[-19 -43   4  24   8  19  28  31  15 -12 -39   0  23   0  11  30 -37  28
 -42  33   4  29 -35  38  21 -14  29  32  29 -39] -> kabof
[-17  32 -24  -9 -30   1 -23 -13 -23  -1   6 -31  -6 -35   4  -7  21 -36
  13 -20 -25 -15   0 -17  -2  38  -1 -20 -53  36] -> kuvig
[-15  20 -24   6 -29  11 -31   6  34  12 -10 -26   8 -29  16   8 -39 -40
  -4  -6 -27   1 -11   0  -1  34   3   0 -38  25] -> Nodit
[-29 -44  13 -15  -9  -8  19 -16 -17 -11 -49 -21 -12 -16 -18 -34 -38  12
 -47   0 -17   7 -47  -9  24  -3 -16 -11   2 -25] -> kefe
[  5  -8  19 -25   0 -39  13 -28 -11  -7  -9 -13 -34  -7  10  -9 -19   5
   7 -33   9   4  -2 -32  14 -16 -23 -28   5  -9] -> fofo
[ -2 -21  26 -12   8 -16  27 -18 -22 -14 -10 -35 -15   6 -21 -17 -13  21
  -4  -2  13  -1 -18 -18  16 -27 -13 -15  19 -14] -> gopap
[ 11  20   3 -18  13 -18 -40 -19   8 -27  31  19 -17  10 -31 -29  19  13
  31 -12  10 -23  26 -25 -22 -23 -24 -21  15  13] -> Fef
[-45 -19  -2   3 -26  14  15  -1   7   3 -38 -28  14 -36  -1  -5  -9 -17
 -41  11 -19   1 -41   0  37  37  -1   6 -32   3] -> migul
find: [ 11  20   3 -18  13 -18 -40 -19   8 -27  31  19 -17  10 -31 -29  19  13
  31 -12  10 -23  26 -25 -22 -23 -24 -21  15  13]  Fef
find: [-15  20 -24   6 -29  11 -31   6  34  12 -10 -26   8 -29  16   8 -39 -40
  -4  -6 -27   1 -11   0  -1  34   3   0 -38  25]  Nodit
find: [  5  -8  19 -25   0 -39  13 -28 -11  -7  -9 -13 -34  -7  10  -9 -19   5
   7 -33   9   4  -2 -32  14 -16 -23 -28   5  -9]  fofo

[ -7  -8 -10 -21]  fofo
[ -7 -41  45 -21]  zifo
[  5 -41 -21  -7]  Viza
find: [ -7  -8 -10 -21]  fofo
find: [ -7 -41  45 -21]  zifo
find: [  5 -41 -21  -7]  Viza

